Here is a tiny trained network, its code and every weight. The questions are about switching its units off for an input and a target symbol, where a switched-off unit gives its printed mean instead of its output.

import numpy as np


def w(rows, s, z=0):
    codes = np.array(rows[::2]) - 128.0
    scale = np.full(codes.shape[1], s)
    scale[-1] = z or s
    return codes * scale


def f(y):
    return y / 2 * (1 + np.tanh(0.7978845608 * (y + 0.044715 * y**3)))


def softmax(a):
    e = np.exp(a - a.max(-1, keepdims=True))
    return e / e.sum(-1, keepdims=True)


def log_softmax(a):
    a = a - a.max(-1, keepdims=True)
    return a - np.log(np.exp(a).sum(-1, keepdims=True))


def net(x, mask):
    ids = ['αβγεζσφψω'.index(c) for c in x.split()]
    T = len(ids)
    res = E[ids] + P[:T]
    r = res
    for j in range(3):
        rows = slice(2 * j, 2 * j + 2)
        q, k, v = (r @ M[0][rows].T for M in (Q, K, V))
        z = softmax(np.where(np.tri(T) > 0, q @ k.T / 2**0.5, -1e9)) @ v
        o = O[0][rows]
        res = res + np.where(mask[j], z, o[:, -1]) @ o[:, :-1]
    y = f(res @ A[0][:, :-1].T + A[0][:, -1])
    res = res + np.where(mask[3:19], y, B[0][:, -1]) @ B[0][:, :-1]
    return log_softmax(res[-1] @ U[:, :-1].T + U[:, -1])


Q, K, V, O, A, B = {}, {}, {}, {}, {}, {}
E = w([
[158,86,28,212],'α',
[129,146,197,180],'β',
[160,116,51,158],'γ',
[101,173,175,120],'ε',
[114,76,197,156],'ζ',
[160,68,104,112],'σ',
[92,84,151,54],'φ',
[22,206,98,210],'ψ',
[5,39,161,163],'ω',
],0.019)
P = w([
[192,124,162,149],'0',
[227,120,205,143],'1',
[2,144,200,113],'2',
[233,139,226,148],'3',
[14,146,218,108],'4',
[241,140,231,153],'5',
[31,154,226,96],'6',
[240,148,229,167],'7',
[43,165,229,85],'8',
],0.0048)
Q[0] = w([
[207,254,120,129],'H0',
[142,111,76,193],'H0',
[252,149,155,89],'H1',
[28,77,188,154],'H1',
[159,61,136,97],'H2',
[14,144,133,74],'H2',
],0.0099)
K[0] = w([
[150,247,124,157],'H0',
[126,115,146,190],'H0',
[244,162,111,114],'H1',
[98,146,186,156],'H1',
[139,95,66,136],'H2',
[83,103,130,111],'H2',
],0.015)
V[0] = w([
[39,59,208,86],'H0',
[133,61,79,2],'H0',
[21,115,88,210],'H1',
[28,69,151,92],'H1',
[201,69,75,180],'H2',
[131,127,163,151],'H2',
],0.0073)
O[0] = w([
[39,59,110,78,254],'H0',
[46,127,160,81,148],'H0',
[20,122,54,146,198],'H1',
[2,178,208,243,211],'H1',
[77,33,131,93,143],'H2',
[109,71,165,196,144],'H2',
],0.0063,0.0066)
A[0] = w([
[103,17,98,69,91],'N0',
[221,93,40,96,1],'N1',
[127,110,234,59,117],'N2',
[84,51,112,210,111],'N3',
[90,128,220,201,30],'N4',
[105,177,135,136,109],'N5',
[192,202,206,133,123],'N6',
[181,79,226,135,118],'N7',
[190,19,190,194,25],'N8',
[222,111,121,28,61],'N9',
[137,2,107,94,165],'N10',
[35,88,69,108,91],'N11',
[121,190,113,209,213],'N12',
[162,11,28,160,241],'N13',
[202,150,140,66,215],'N14',
[90,167,102,77,125],'N15',
],0.0089,0.0054)
B[0] = w([
[137,166,105,172,228],'N0',
[172,214,109,165,152],'N1',
[157,63,112,195,208],'N2',
[137,178,129,100,233],'N3',
[117,145,49,59,212],'N4',
[164,93,121,113,147],'N5',
[209,75,116,74,144],'N6',
[171,104,91,94,163],'N7',
[122,113,1,121,158],'N8',
[79,141,142,60,142],'N9',
[86,172,126,121,228],'N10',
[189,145,157,149,250],'N11',
[145,79,176,142,196],'N12',
[105,120,161,62,221],'N13',
[191,147,223,119,147],'N14',
[170,103,128,176,151],'N15',
],0.009,0.011)
U = w([
[145,177,62,122,68],'α',
[167,99,109,132,143],'β',
[164,209,181,86,102],'γ',
[166,157,234,106,136],'ε',
[87,70,60,113,9],'ζ',
[91,87,173,1,108],'σ',
[77,32,208,134,255],'φ',
[149,175,141,186,234],'ψ',
[77,182,171,96,87],'ω',
],0.0097,0.003)

Each question gives the input, a string of symbols that net reads in full, and the target symbol t.
The units are the heads (2 rows each of Q, K, V and O) and the neurons (one row each of A and B). Each row of codes is followed by its name. A weight is (code - 128) times the scale printed after its matrix; where a second scale follows, it is the last column's (O, A, B and U).
mask holds one flag per unit, heads first, then neurons. A switched-off unit (its flag False) gives its mean, the last column of its rows in O or B, instead of its output. The means were averaged over made-up inputs and are rounded, as every weight is.
A unit's drop is (log p(t) with every unit on - log p(t) with that unit switched off) / (log p(t) with every unit on - log p(t) with every unit switched off).
The circuit of an input: a set's keep is (log p(t) with only the set's units on - log p(t) with every unit switched off) / (log p(t) with every unit on - log p(t) with every unit switched off). Starting from the 12 units with the biggest drops (on a tie, the unit counted first), units are removed one at a time, each time the one whose removal leaves the highest keep (on an exact tie, the one counted first), for as long as the keep stays at least 0.8.
circuit, biggest first: the units of the circuit, biggest drop first
k most important neurons: the k neurons with the biggest drops, biggest first
which heads matter: for each layer, one digit per head in row order, 1 if its drop is at least 0.15 and else 0, layers parted by /
drop of u: that unit's drop, to one decimal
input φ σ φ β σ φ, target φ: circuit, biggest first	(N2; N4; H0)
input φ σ φ ψ φ ε α, target φ: 2 most important neurons	(N12; N0)
input φ φ σ φ γ, target φ: circuit, biggest first	(N4; N0; N1)
input α β ω γ α, target ω: circuit, biggest first	(N3; N2; H1)
input α ζ ψ σ, target σ: which heads matter	011
input φ σ σ ε ω φ φ, target ω: 2 most important neurons	(N4; N3)
input β φ ω φ ζ, target ω: circuit, biggest first	(H1; N3)
input φ ε α, target φ: circuit, biggest first	(N4; N13)
input ω ω φ, target ω: circuit, biggest first	(H1)
input ε γ β ε ω ω ω ζ, target ζ: which heads matter	000
input α α ω, target ω: circuit, biggest first	(N3; H1)
input β φ φ β, target β: 2 most important neurons	(N8; N6)
input ω β ζ, target ω: 2 most important neurons	(N3; N4)
input β β ψ β γ β, target β: most important neuron	(N8)
input σ ω σ, target ω: drop of N10	0.1
input β φ β φ ω σ φ γ, target γ: drop of N13	0.2
input β σ α ω γ ε φ ω, target ω: drop of H0	0.1
